Each row is followed by its band, which names the range that a hidden value of the row falls in. A new part has a new value, new ranges and new names.
[ -20   35   -5  -87  146   -5  -70   30  -23    5  110  -98  173  120
  -44   94 -145  -17  -65    2  -11  -34   39  -33  -50  -74  -66   57
   74   60 -181   52  136   95   94  -35  -31   77   12   58   29   79
  -10   81] : Q417
[  68  -68   -7   69   53   12   20  -36   -1  116  -31  112   27   -4
   11  -26  -24   52   92  -52   44   64  -41   -6    8 -137   92   74
   46   -4  142   34   -5   35   15  -88   21  -36  -35  118  -31  -41
   38   34] : Q417
[ 35  30   8 -46  22  39 -75  -6  -9  49  19  66 -52  -7  16  33  29  48
  -1  -9   5  46 -54 -95  32 -29  63  41 -11 -47  49 -27 -13  78  78 -60
  37  18 -38  47  -8   8  13  49] : q446
[  33   36  -29 -102   51   85  -86   44   26   51 -113   36  -37   87
   38   55  -47   42   10   68   18  -12    0  -25    0   -1   -9   40
   68  -73   48  -21  -17   31  -46  -32   81  -55   37  120   -2  -67
   37   -8] : q885
[  67  -15  -16   15   64  -10  -15  -19   -5   86    0   95   19  -11
  -11  -20    1   61   49  -39   15   46  -29  -44   12 -101   71   50
   -4   -5   74   28   -3   23   59  -56    3  -36   -9   55  -20  -19
   19   21] : Q417
[  69  111 -116  159  -15   98    1   70  -85   59 -224  195  -49 -101
   17  -61   74  125  186   93   36  -15    8  -29   75   74   58 -138
  -21  -97  196  -60 -142  -83  -23   36  127 -282   66   84   65 -179
   47  -16] : q584
[ -77  518 -356  198   12   68 -164  111 -261  -52  -69  145   90 -280
  -59  -23  256  147   51   88  -71    8   19 -145   54  363   22 -422
 -257   38  -72  -94  -61 -128  277  145  -18 -418   14 -142   54   -9
  -82  179] : q885
[ 52 -34  50 -10  22  47 -19   1 -13  62   6  53 -16  22  15  28 -43  38
  44  -6  45  27 -43 -72  40 -71  42  61  44 -54  67 -11 -10  83  40 -70
  60  38 -22  86  42 -10  37  25] : Q18
[ 106  -14   93  -43   36   48  -41    5   73   40  -72  104 -105   34
   78   19   28   83   76   61   57    0   -1 -140   53  -62   -6   77
   26  -97  118  -44  -92   42   38  -39   99   28   70   30   50  -29
   77  -38] : q850
[  63  -83   65   -8  -57  133  -12    3   30  100 -134  109 -142   35
   80   33  -27   55   97   15   77   49  -76  -31   69  -42  100   94
  119 -152  229  -57  -81   99  -89 -105  161    2  -58  201   16 -112
   78  -11] : q753
[  39   -5  -24  -18   23  120  -73   17  -51   72  -94  118 -128   12
   81   21   -1  -16   23  110    8   -3  -92  -75   21  -39    4   -8
  -17  -45  113  -93  -65   44   -7  -40   62  -28   14  100   23  -36
   44   56] : q885
[ 27  -5 -27  37  63  10 -22 -11 -38  69  29  63  47  -7 -17   2 -19  33
  35 -35   2  41 -32 -31   4 -89  68  35  15  15  35  20  26  58  66 -60
   2 -17 -38  79 -16  -6   4  70] : Q417
[ 178 -190  142  197   80    5  124    5  -17   46  -68  217 -121  -35
   50 -118    2   21  219  147   22  -92    7 -121   85 -272   -8   39
  -21  -39  174  -70 -171   -7   30   19   99   15  169   16  146 -104
  100  -53] : Q18
[  57   26   27  -78    5   45  -65    9   18   45  -29   73  -91    0
   18   28   23   71    8    3   10   24  -39  -95   54   -9   65   47
    8 -100   67  -30  -40   66   45  -44   70   -2  -16   53   12  -32
   29  -10] : q850
[ 50  57 -39 -62  25 -11 -83 -14  -7  53  22 106 -77 -57 -24 -13  87  77
 -18 -42 -44  59 -56 -87  39 -25 118  27 -70 -49  43 -10 -22  40 100 -37
   5 -41 -42   4 -54 -16 -15  22] : q446
[  45  -25  -22   43   66  -26   -9  -22   -1   69   26   91   21  -21
  -36  -30   25   61   51  -62  -29   52  -10  -12   13 -123  124   70
   18   -1   60   36    9   54   58  -57   12  -32  -42   78  -61  -49
   -7   41] : Q417
[ -10 -120    8   12   78   66    7  -27  -55  111   38  -11   99  100
   19   65 -187  -72    3  -30   45   29  -82   48  -45 -165   25   98
  132   46   26   30  108  127  -20 -126   -4   81  -88  214   -1   29
   30  118] : q635
[-124  -33 -105  264  -95  156  -17  -21 -281   50  128  140 -148 -191
  -20  -19  101 -115   26  -17 -144   91 -210   19   77  -52  302  -89
  -42   11   96 -162   -1  242   81 -102   61   15 -295  215  -58  -72
  -95  323] : q446
[ -71   90 -131  257  -42   97  -43   -8 -225   26   83  168  -87 -211
  -10  -40  175  -17   64    5 -107   81 -126  -60   70   11  215 -137
 -110   28   84 -130  -40  129  160  -43   33  -75 -175   81  -36  -38
  -72  265] : q446
[ 156   -1   88   81  -58   48   44    2   37   93 -145  183  -78  -73
   53  -38   53  187  201  -15  153   55  -19 -139  124    2   66   18
   20 -164  272  -19 -153  -22   32  -48  140  -94   39   36  112  -88
  113 -102] : q446
[  74   34  -64 -165  -40  146 -141  -34   73  188 -219  142 -137   57
  141   61   20   90   10  -17  134  144 -145  -43   -5   53   55   75
   28 -114  295  -25  -62   -5  -96 -144   64  -99  -57  161  -96  -34
   85  -10] : q885
[  70   46   14  -74   27   54  -75   18   71   48 -104   85  -81   34
   47   29   35  102   46   31   31   20    8  -82   39    1   34   58
   41 -105  103  -22  -61   31    5  -35   96  -47   31   66   -8  -65
   49  -35] : q753
[  38  498 -564 -234   99 -297 -213   86 -331    0  118  215  -38 -450
 -441 -249  261  137 -326 -108 -420  -46 -112  -66   38  239  240 -439
 -667   51 -392   86   45 -343  371  310 -363 -595   33 -430 -118  -29
 -267 -107] : q885
[  -8   46  -72 -117    1   62  -95   35 -118   46   25   40  -90  -30
  -49   32  -43  -26 -100   16  -72   -6 -120  -42   33   17   81  -37
  -59  -59  -53  -50   28   73   47  -17    4  -31  -70   67   14  -14
  -32   44] : q753
[  -4   63 -149  -86   39  103  -94   65 -108   75 -112   51  -20   36
  -18   30  -81  -16  -38   80  -27  -27  -70   39  -17   28   12  -64
   -8  -35    9  -30   14  -11  -63   -8   26 -154    6  137   -2  -81
   -4   33] : q584
[ 58   6  -4  -9  59  -8 -33 -10  -1  62  15  78   7  -6 -14  -6  12  64
  32 -30   3  37 -20 -62  20 -79  64  50  -5 -18  45  19  -1  38  72 -48
  14 -19  -8  39 -14 -12  12  23] : Q18
[  74  -61  111   46  115   91  -10  -47  172  110 -127   26  132  193
  192  105  -89   80  172   19  220   73   63  -58  -55 -129 -109  184
  239   11  213   44   -1   69  -35 -158   98   78   53  185    0   38
  148   57] : q635
[ 79  30   8 -28  33 -12 -41  -2  11  47  -2 102 -49 -40 -17 -17  56  96
  34 -24  -5  32 -15 -96  51 -44  80  36 -35 -62  60   1 -42  25  88 -28
  35 -37   6   3   1 -31  17 -16] : q446
[ 114   50  -56  417    8   -4  144  -13  -70   86 -149  278   66 -212
    9 -148  139  190  344  -24   86   50   46  -52   99  -49  133 -115
  -13  -25  294    6 -157  -90   96    8   90 -270   33   43   73 -146
   70   19] : q635
[ 55 -15  48 -31  15  43 -36   0   1  56   3  62 -45  11  16  27 -11  52
  32  -7  33  31 -42 -87  47 -53  53  62  28 -68  69 -20 -20  81  49 -66
  62  32 -22  68  29 -13  35  15] : q446
[ 112  -10    6   37   90  -35   31   10  -18   72  -34   97   68  -13
  -28  -42  -54   78   88    4   50  -21    9  -73   25 -104  -13    3
  -19   -8   44   45  -22  -45   73    0   -4  -75   87   -1   79  -16
   53  -48] : Q417
[  63  156 -112  -62  116  -13  -71   95   16   -8 -140   56   49   28
  -57  -15   12  126   46   92  -42  -83  125  -24    6   43  -35  -58
   -6  -56  -47   30  -39  -96    9   89   57 -224  160   -1   20 -123
    8  -85] : q584
[ 170   15   -7   42  337 -208   22   -9  137  -13  -22  122  144   51
  -22 -110   38   99  101  107  -73 -128  215  -99  -70 -277 -136   60
  -61  134  -94  109  -35 -153  156  114  -91  -93  322 -157   -7   -1
   43  -85] : q635
[ 102   24   51  -62   93  -37  -50    9   71    8   -3   85  -50   13
    3  -14   56   97   35   38  -17  -19   46 -132   36  -85    6   68
  -27  -51   12   -1  -56   14   99    5   39    3   96  -41   14  -18
   32  -46] : q446
[  65   63 -181 -201  106  -47 -111   42  -25   75  -88   98  -58    7
 -104  -54   -6   42 -100   21 -131  -30  -28   42  -28  -41   75  -11
 -103  -31  -47   46    8  -92  -29   46  -53 -209   64   24 -104 -111
  -44  -82] : q584
[  16  -28  -48   10  159 -169   68   43  -56  -28  152  -35  181  -12
 -249  -65 -112   39  -20  -98 -177  -90  112   86    9 -175  137   46
   44   24 -245  141  129   45   91   61  -46  -61    4   37   -7  -98
  -85  -39] : q635
[ 505 -252  277  115   34 -303  373   67  176   50 -264  361 -139 -173
 -213 -372    1  392  418  -12   65 -199  217 -126  277 -296  117   87
  -54 -338  269  155 -357 -317  -32  210  180 -293  425 -195  307 -395
  180 -674] : Q18
[ 140  -14   -7   11   49  -35   21   43  -49   25  -77  193 -156 -101
  -57 -117   53   69   66   92  -82  -86  -16  -99   92  -94   62  -49
 -126  -91   49  -43 -131  -67   56   88   41 -130  127  -54   81 -126
   25 -115] : q753

New part:
[ 207  159 -103 -129   89  107  -81  -64  116 -113  -61 -156  146   30
  119 -213   85    7  105  130  139   -5  147  -39  101 -182 -111 -275
   66  -46  -99  275    4 -145  -54 -141  -87   28  100   15 -169    3
 -102  -76] : (78)
[ 261  342 -113  -72  -54  175  -86 -125   65 -124  -14 -230  180  132
  101 -119  114  365   74  142   75   15   99 -140   53 -185  -95 -372
  179 -135  -24  197  113  -18  -28  -85  154   98  -70  -32  -56 -179
 -107 -169] : (80)
[-279   32  -52   10  209  -16  -99  -49  217   21  203   23  -76  -47
    2 -256   29  -51 -244   97   87  306 -175  -95 -265   32  196   65
  170  -92 -169   90   83  -19   80  220  -79   41    2   93 -225  -16
    6   81] : (75)
[-265   15 -251  -14  -52  -72  314  -19  -29 -150 -169 -337   32  -45
  -57  -23  182 -290  102 -172  146   47  285  271  215 -217 -336  154
 -155  -85   19  255  -26   95  107 -222 -292  -17  220    8 -232  262
  -17 -137] : (75)
[ -73  168 -168   -6   77  125 -137 -225  111  159  267  140 -161   58
    4  -25 -113  235 -200  236 -166   53 -343 -194 -278   -5  390 -145
   46   15 -255  -43    2   45  100  185  240  -22 -209   44   -8 -135
   27  119] : (87)
[-109 -125  232 -111  189   82  105   27   65  232  488 -157 -139 -110
 -139   -2 -203 -178 -477  -30 -177  199  -61  -74 -186   27  342   90
  -53 -207   71  118  165  142   71  293  237  135 -208  150   79   40
   50   92] : (93)
[-165  395 -586  -95   18  105  111 -519  230 -128  -96  -80  -91  102
 -107   13  100  155  244  265  -55   66   57  102  190 -335  -48 -254
   79   24 -434  133 -132  171  221 -108  -21  -74  -63   55 -397   33
 -208  -17] : (87)
[-165   39   99  105   38  126   57   -8   -8  159  145  125 -196 -139
    4   67  -94 -162  -59    3  -57  -57 -137  -10 -176  156  211   99
 -157   71   -5  -41 -117   82  -21  -75 -117 -141    0 -153   28   99
  170   -5] : (83)
[ -65    7  -23  -76  193  126    7 -148  134  156  159  121 -201 -130
  -19   -7 -157 -235  -35  130  -97  -50  -75   18  -58    3  250  -41
 -140   93 -195   63 -155   12    2  -48  -84 -138  -20   -7 -107  137
   27   95] : (75)
[-188 -158    2  216  -97 -129 -101  255 -182  -39 -201   33  -80  -73
  250  -12   46 -134   81 -214  194 -250 -156  115 -217  110 -132  284
 -312  117  125  -86  -77 -111  -78 -307 -342 -292  257 -205   95  106
  322  -70] : (88)
[-162  -73  287  222  -81   80  191  236 -222  138  229  -80  -43 -106
   -8  -29  -19 -361 -271 -147  -76   63 -146 -137 -276  226  143  254
 -182  -53  236   80   21    5    5  103  -71   43   65 -105  183   95
  310   24] : (78)
[ 124  -16   92   21  117  104 -304   83   32  176  148  230  -93  -23
  228 -120 -131  135 -148  132   14 -126 -314 -202 -318  154  314 -117
  -60   93  -70  -36  -31 -189 -136   -8   42 -112  -30  -72  135  -99
  145   54] : (88)
[-106  -38   96  157 -116   -1  -41  174 -180   34   23  -36  -61  -67
  133   49   -1  -47  -39 -147   76 -178 -140   19 -234   94   10  171
 -233   16  168  -83    1   29  -30 -162 -107 -154   79 -188  160   30
  270  -80] : (80)
[ -95   68 -136 -231  277    4 -194 -135  343   10  131  -50  -62  -52
   36 -146  -16  242 -116   93  184  149   56   81  -40 -153   99 -134
  180 -132 -182   89  125   63   -7   -8   10   -2  -68   92 -254  -26
 -196  -89] : (76)
[  38   59   15  -82  178  148 -253    0  113  203  283  255  -79  -77
  120 -173  -77   49 -195  229   81   -7 -262 -163 -288  102  391 -166
   10   52 -149   -2  -45  -82  -46   75    6    4  -32  -37   -5  -29
   32   54] : (80)
[ -69  139  164  171 -143  168  227  -13 -158   16   37 -124  -88 -115
  -42  164  -27 -258  114  -98  -93 -138   55   38  -26   66  -31   98
 -228   13  163   14 -107  169   10 -200 -128 -142   26 -236   72  110
  223  -94] : (88)
[-188   44   84  176 -142   25  258   45 -150  -97 -107 -246  -49 -111
  -24  118   51 -322  154 -224   10 -102  151  162   38  -12 -229  230
 -241  -22  183   64  -63  138   27 -267 -257 -170  144 -195  -18  175
  210 -126] : (78)
[-117   84   10   21   98   99 -187   19   86  178  252  194 -112  -53
   92 -101  -35  180 -229  119   78   58 -277 -138 -334  144  333  -42
   51   -4  -71  -64   25   15  -24   87   32   -1  -68  -70   21  -70
   74  -15] : (80)
[-176  294 -311    3   32  128   46 -332  141   25  172    3  -96   78
  -99  -57   27  118  -79  247 -128  179 -177 -118 -114 -115  212 -150
  114  -32 -302   78  -25  118  200  164  122   45 -140   67 -196  -58
  -56   77] : (87)
[-169  249 -309  -41  140  115 -128 -314  228   79  213  165 -137   52
  -25 -135  -14  177 -121  322  -62  169 -285 -149 -213  -63  334 -183
  152   19 -383   17  -42   45  154  187   94    7 -135   75 -218  -87
  -72  118] : (87)
[ 371  -22  327   63  -62  149 -183  231 -181  113  105  -67   57   14
  244   -7 -134  144 -119  -51  -57 -257 -130 -227 -215  117  116 -128
 -152  -15  237   40   84 -173 -213 -107  180  -63  -53 -140  367 -149
  229  -65] : (83)
[ -30  -26 -108  -28  104   99  -85   17    0  221  201  210 -106  -25
   97 -129  -62  -81 -214  168  -19  -32 -277 -141 -223   85  331  -75
 -127  100 -159   71 -106 -129   -1   76   -8    4   16   26   40   59
   84  113] : (80)
[-107  -85  130   11  -46  -89  116   79  -63 -189 -119 -423  -17 -127
   14  118   -2 -236  150 -314  106 -152  289  300  100 -175 -342  231
 -245 -134  235   57   84  169    7 -326 -196 -216  110 -114  -41  142
  138 -167] : (76)
[ 153  303 -209  -79  -32  189   83 -159   64  -30   -2 -175  104  115
   26  -78  102  241   24  145    3   62  113 -102  131 -161  -46 -326
  118  -91  -86  264   27   -5   -1  -59  115  133  -53   19  -85  -60
 -138 -134] : (88)
[ 301    1  592   15   31  144  -49    1  -36  -65  267 -437  -30  -74
  -23  145 -305 -105  -78 -127 -287 -106   92 -110 -120  -64   37  -10
 -104 -236  295   16  231  144  -39   19  310 -136 -275  -57  229 -180
  223   20] : (93)
[  93 -221  318 -172  237    5 -274  205   86  147  271  -29  -72 -184
  142  -70 -195  -40 -242  -82  134 -114  -30   37 -223   35  204   35
 -126  -93  135  -15  135  -26 -145  -58   18  -89  -29  -25  113   16
   85  -38] : (76)
[  19   30  335  206  -52  104  -85  174 -123   33  104  -13  -33  -94
  133  -24  -57 -102  -52  -80    9  -95 -152 -139 -294  197   88   99
 -107   -7  198  -48   21  -32  -98  -73  -80 -128   34 -219  166  -53
  295  -43] : (83)
[-210 -122  -66   71  -20  -32  -15  125 -119   90  -34  122 -158 -149
  124   46  -11 -246   43  -98  139 -247 -119  170 -143   72   38  202
 -359  145   19  -76 -168    8  -16 -268 -310 -239  196 -173   33  214
  219  -36] : (80)
[-253 -161   19  -66  169  -30   93   38   65  140  264  -82 -140 -113
  -69  -66  -84 -265 -317  -56  -25  146  -62   47 -145   -3  190  179
 -113  -95  -27  114   56   64   83  141  -25   30  -12  118  -59  147
   59   82] : (76)
[-105  165   14  150 -143   55  272 -120  -72 -183 -122 -375  -17   -9
  -75  116   40 -180  188 -149 -111  -22  189   91  109 -131 -267  103
 -112  -87   95  130    1  158   76 -188  -87 -137   22 -108  -80   58
  124  -97] : (75)
[-230   37  -48  160 -206  -70  123  213 -185 -131 -188 -230   61  -51
  111   26  218  -18   95 -283  287  -92  128  194  -22  -10 -325  222
 -165  -73  258   36   42   96  -17 -322 -297  -83  234 -218   11  119
  168 -283] : (88)
[  50 -237  245   33   -6  -62  -75  281 -160   12    2 -173   -9 -119
  172    0  -86 -224  -58 -242   88 -239   12   83 -138   21  -80  191
 -311  -22  243   31   55  -84 -117 -216 -123 -179  133 -107  181   92
  251  -54] : (75)
[ 190    7  410  -92  204  192 -145  -73  125  120  341  -65 -134 -158
   -6   37 -301 -124 -116   63 -177  -77  -33 -104 -173   25  291  -90
  -62  -73   41   -9   58   78  -74   31  164 -129 -209  -54   76  -64
  101   67] : (76)
[-203 -162  -88   76 -104 -181  160   51 -122 -142 -215 -381  -99  -20
   42  173  -22 -124   94 -342  -12 -185  142  286   76 -182 -328  300
 -325  -64  140   40   55  105   42 -296 -113 -265   85  -33   22  129
  176  -91] : (76)
[  73  157  -63 -129  131   80  -13 -232  210  -78  108 -282   -3   60
  -42  -65  -65  143  -56   92 -105  137   97  -52   48 -225    8 -188
  141 -176 -125  191  143   63   56   66  201   20 -175  132 -154 -107
 -115    0] : (76)
[-111  212 -480 -152  195   49 -215 -314  288  -20   20  183  -76   41
   71 -220   65  132   66  350  126   65 -163   -7  -64 -188  166 -257
  105   89 -475   79 -122  -58  118   -8 -106  -60   29   83 -358    8
 -164   77] : (87)
[ -67  178 -269 -152  226  107    7 -338  299   -1   82  -19 -100    4
  -62 -128  -35  -27   15  244  -62  152   20   -9   67 -186  125 -208
  110  -10 -360  198  -68   12   90   44   -9  -21  -66  134 -327   39
 -172   80] : (75)
[ 548  154  444   29 -103  148 -188  120  -98 -209    1 -493  260   82
  197  -54  -63  236   63 -105  -42 -156  166 -223  -51 -117 -215 -241
   63 -233  338  155  288  -98 -184 -136  272  -28 -114 -118  235 -304
  136 -163] : (75)
[-232   94 -189  136 -133  -94  195   -9  -45 -202 -161 -395   66  100
    4  -48  180   53   -3 -184   51  147  105   60   27 -154 -310  141
   24 -164   63  189  141   54   99  -60  -58    7   75   26 -114    0
   55 -123] : (75)
[ 399  143   29 -305  276  121 -214 -315  316 -248   15 -327   67    2
   37 -140 -152  -90  233  227  -53  -53  267   25  217 -407 -107 -397
   67 -121 -212  249   51  -53   16 -116   66 -125 -100  141 -276  -78
 -169   72] : (93)
[-126  155 -361  -62  174   47 -158 -147  224    4  -10  188  -33   30
  118 -280  113   69   -3  267  180  128 -153  -62  -92  -53  128 -183
  122   75 -351  140 -108 -145   39    3 -189   -1  110   56 -294   29
 -101   38] : (88)

New part:
[ -29  -51    3 -155  -22  -90   14  -89 -214  -70 -100  -12  -31 -271
   11 -103 -145   92   28 -116  113  -12  -77  267   90   38  125   69
  -70 -214   42  110  -78 -101   41 -194  221 -273 -224 -251 -170    8
   61   45] : q557
[  99  175   42   75 -168  140  181  -79  -40   37  190  -19 -118   89
  153  281   66  -38  239    3 -166  165  -69 -294  128  187    8 -270
  -48  182 -128   18 -134  -39   79  121  -25   20  374  363  -70   95
  -91   10] : Q997
[  17  -41   -3   86    2   43    7 -132 -132 -100   98   97 -243   51
  107  110 -200  -27   32  -89  -37  -95 -108 -133  172  -55  -63  -42
  -35   31   -6  -51  -90   81  -18  -80 -140  -93  135   74 -106  -24
   12   95] : q506
[  61   24  -44    3   13   -7    4 -117  -87  -80  -11   93  -69   13
   28   -2 -130  -41   59  -90   24  -72 -110  -14  115   24   28  -45
   30    2   13   -7  -11    4    9    9 -206  -47   19   56 -148   10
  123   89] : q131
[   1  -57   -2   83   10   46    9 -130 -122 -100  116   93 -246   59
   99  126 -194  -31   22  -96  -42  -92 -100 -138  171  -78  -60  -22
  -37   35   -9  -54 -104  104  -24  -88 -136  -87  148   57  -94  -17
   -3   93] : q557
[  50   25  -70    9   27  -31  -46 -156  -93  -45   14  135  -62   42
   23   -1 -100  -33   79  -93   32  -48 -103   -2  107   62   14  -68
   35  -28  -11   -3   18  -17   21   53 -243  -47    0   43 -157   12
  109   70] : Q997
[ -40  -15  -51  -32   49   -9 -107 -167   16    9   13   56   88   33
 -102   65  -25  -17   -1  -36  -60  -20   23  106  -67    1  182   58
  123 -137   14  -26   75   49  -31  144 -201   38  -99 -176 -109   88
   91   35] : q131
[ -39  -40  -11  -64   69   37  -25 -115   30  -25   28   23   30    4
  -70   98  -70  -32  -27  -80  -62  -55   24   69    9 -125  193  133
   84  -93   51  -23  -12  110  -34   32 -124   35  -24 -204  -65   99
   32   57] : q225
[ -46  -87  -27 -147 -133 -105  -37  -85 -243 -152 -234 -269 -109 -440
 -137 -212  -21  138   36 -109  171  -19 -152  462 -180  253  -15   15
  -89 -240  -66  153  -24 -197 -115 -130  468 -276 -368 -139 -311 -111
  229   74] : Q997
[  43   89   85   31  -74  182  218  126  263  -53  -80 -304  107  118
 -177  -23    9 -115  -68   75  -87  196   75 -179 -163  -92   -4   38
  -63  210  -16  -22   44  119  -89   85  156   42  -59  115  109  -10
   43  106] : q392
[ -50  -10  -69  -59   81   12 -142 -164  129   27  -28   -9  186   54
 -218   55   55  -44  -33  -22  -81  -21   75  172 -199  -16  240  120
  195 -154   20  -38  152   80  -85  254 -237  153 -165 -229 -100  114
  142   37] : Q997
[   3  -49    0   88   -4   34    3 -134 -141  -92  109  107 -233   53
  107  111 -202  -19   27  -82  -39  -76 -102 -132  170  -52  -61  -44
  -44   19  -12  -50  -94   81  -10  -85 -129 -114  124   56  -99  -23
    2   87] : q506
[ -78   -6   70  103  -16   74   97   30  173   36   73  -42  124  258
 -112   14  -99  -70 -125  110  -86  284  137 -247  -54 -146  -14   40
 -114   93  -23  -64   45  161   11   28   36 -137 -125  -84  192    5
  -99   43] : q506
[   6  -40  -38   91    0   -5  -52 -169 -143  -82   85  132 -191   61
   71   77 -169  -17   42  -76  -17  -79 -113  -82  124   19  -58  -73
   -5  -10  -29  -48  -38   47  -15  -15 -205  -95   73   64 -141  -25
   62   82] : q131
[  88   51    7  -46   23   46  126  -34  -46  -94  -23   69  -45   -6
   67    7 -178  -67   40 -107   17  -69  -92  -72  207  -98   91   19
   -1   59   74    3  -79   44   46  -88 -146  -51   77   32  -81   45
   68  105] : q557
[  60   17    0  -31   28   23  102  -51  -69  -94    3  104  -60    8
   67   11 -194  -58   24 -110   24  -63  -94  -72  215 -104   73   24
  -13   41   64   -5  -90   59   49 -106 -158  -85   67    2  -78   38
   56   99] : q557
[  22  -33  -25   92    5   37  -39 -158 -118  -91   82   72 -237   55
   73   98 -156  -25   47  -83  -37 -101 -104  -97  110   -6  -80  -60
   -7   16  -26  -48  -40   58  -46  -14 -158  -53  102   93 -133  -38
   47   94] : q392
[ -33  -25  -19  118   10   15  -34 -105   21  -17   83   65  -41  197
  -42   34 -108  -52  -31   14  -44   90    4 -154    6  -25  -73  -41
  -33   38  -50  -65   45   96  -20   67 -162  -83  -39   21    0  -25
   15   63] : q131
[ -41  -21  -68  -28   55  -14 -130 -179   25    5    5   47   83   38
 -130   55   -4  -21    1  -42  -52  -29   18  126 -100   20  163   55
  134 -141    1  -28   95   46  -52  173 -217   60 -113 -163 -126   78
  117   39] : Q997
[  75  157   43   92 -178  124  170  -90  -58   43  209    7 -114   98
  155  290   56  -28  228   14 -168  183  -68 -301  129  195    5 -277
  -59  168 -138   11 -140  -33   87  113  -25  -12  366  344  -66   94
 -103    2] : Q997
[ -16   24   46   16   76  120   10  -37  176   75   63 -178  -35  163
  -67   46    0  -29  -18   17  -90  182  160 -119  -55 -140  -58   67
  -89   35  -21   13   89   80  -43   63  181   -7 -112  -92  136  -17
 -162   37] : q557
[ -35  -21  -70  -85    0 -177  -64 -153 -199   -9  -49  218  113  -85
  -10 -129 -141   49   36  -73  130   56  -81  185  112  118  138  -24
   -9 -208   14   61    9 -104  119  -52 -121 -270 -241 -214 -166   43
  116   16] : Q997
[ -34   11   44   21   67   99   23  -38  156   75   85 -133  -23  174
  -60   52  -13  -30  -23   15  -79  201  147 -136  -27 -139  -52   61
 -103   37  -29    9   58   91  -20   41  157  -43  -94 -100  140   -5
 -172   31] : q225
[  35   91   45   74  -72  134   86  -98    8   43  172  -26 -108  117
   93  245    3  -27  126   10 -169  119   11 -231   75   39   19 -129
  -33   92  -70  -15  -63   36   27   93  -10   14  224  155  -10   69
 -118   19] : q392
[ -61  -15   58   81   11   75   91   14  147   16   78  -28   70  232
  -83   30 -112  -74 -106   63  -75  218  110 -226   -5 -169  -12   57
  -99   91   -9  -58   18  167    7    0    7 -111  -78  -80  161   10
  -93   55] : q557
[ -50  -33  -17  -99   59  -50    7 -103  -45   -3   20  164  123   -9
  -32   24 -130  -13  -25  -81   15   12    2   79  114 -103  240  112
   38 -131   71    6  -44   62   78  -45 -156 -110  -88 -271  -55  122
   22   32] : q225
[  73  118  106   -9  -99  257  265  175  342  -80 -145 -486  106   45
 -241  -14   91 -128  -59   73 -118  172   86 -129 -272  -89   15   70
  -36  248  -17   -3   53  117 -164  127  283  150  -46  166   94  -11
   82  128] : q392
[  -7   40   22   39   61   97  -27  -60  173   76   38 -156    1  180
  -94   16   18  -33   -9   39  -82  183  144 -101 -102  -71  -66   25
  -59   24  -37    4  139   52  -49  129  111    4 -150  -55  102  -28
 -101   37] : q392
[ -10  -20  -18   12   30   39  -49 -141  -25  -38   41   40  -54   32
  -19   95  -95  -23    7  -54  -66  -62  -18    6   19  -45   89   33
   62  -62   18  -38   10   72  -39   51 -146    7    3  -76  -97   43
   52   66] : q392
[ -15  -72   -6   80   29   44    7 -118  -80  -94  114   79 -227   86
   58  105 -179  -42   -4  -98  -30  -68  -81 -137  142 -107  -78    6
  -50   45  -17  -55  -91  127  -35  -79 -128  -83  117   33  -64  -25
  -12   96] : q225
[ -27  -10   -9 -104   23 -106   45  -87 -147  -12   -9  236  133  -53
   45  -53 -211   15   -4  -72   74   45  -39   75  219  -52  227   54
  -18 -150   85   35  -69  -12  156 -137 -128 -250 -131 -260  -72  104
   29   28] : q557
[  22   67  -13   -7  123  115 -137 -125  209  135   22 -283  -74  144
 -116   14  143    3   66    5  -88  162  189   13 -190  -10 -125   22
  -35  -36  -70   61  234  -27 -107  227  227  110 -212  -61   67  -59
 -133   18] : q131
[ -12    9  -35  -92   38  -90  -27 -128 -101    9  -26  187  135  -34
   -2  -43 -141   12   17  -60   46   20  -21  115  121   -2  216   39
   41 -166   68   28   11  -30  105  -21 -166 -153 -158 -232 -102   94
   69   27] : q392
[  15  -33  -13   -5   38   19   28 -109  -96  -81   57   93 -146    7
   62   66 -165  -31   28 -123    4  -81  -86  -46  173  -87   25   25
  -19   -1   23  -13  -91   71    8  -88 -123  -80   79  -24  -97   19
   18   87] : q225
[ -38  -70  -39 -129  -88 -107  -56 -118 -232 -114 -170 -148  -82 -348
  -89 -155  -47  115   46 -107  138  -30 -133  386  -99  209   29    8
  -50 -234  -42  123  -17 -165  -66  -99  301 -241 -300 -151 -282  -65
  191   60] : Q997
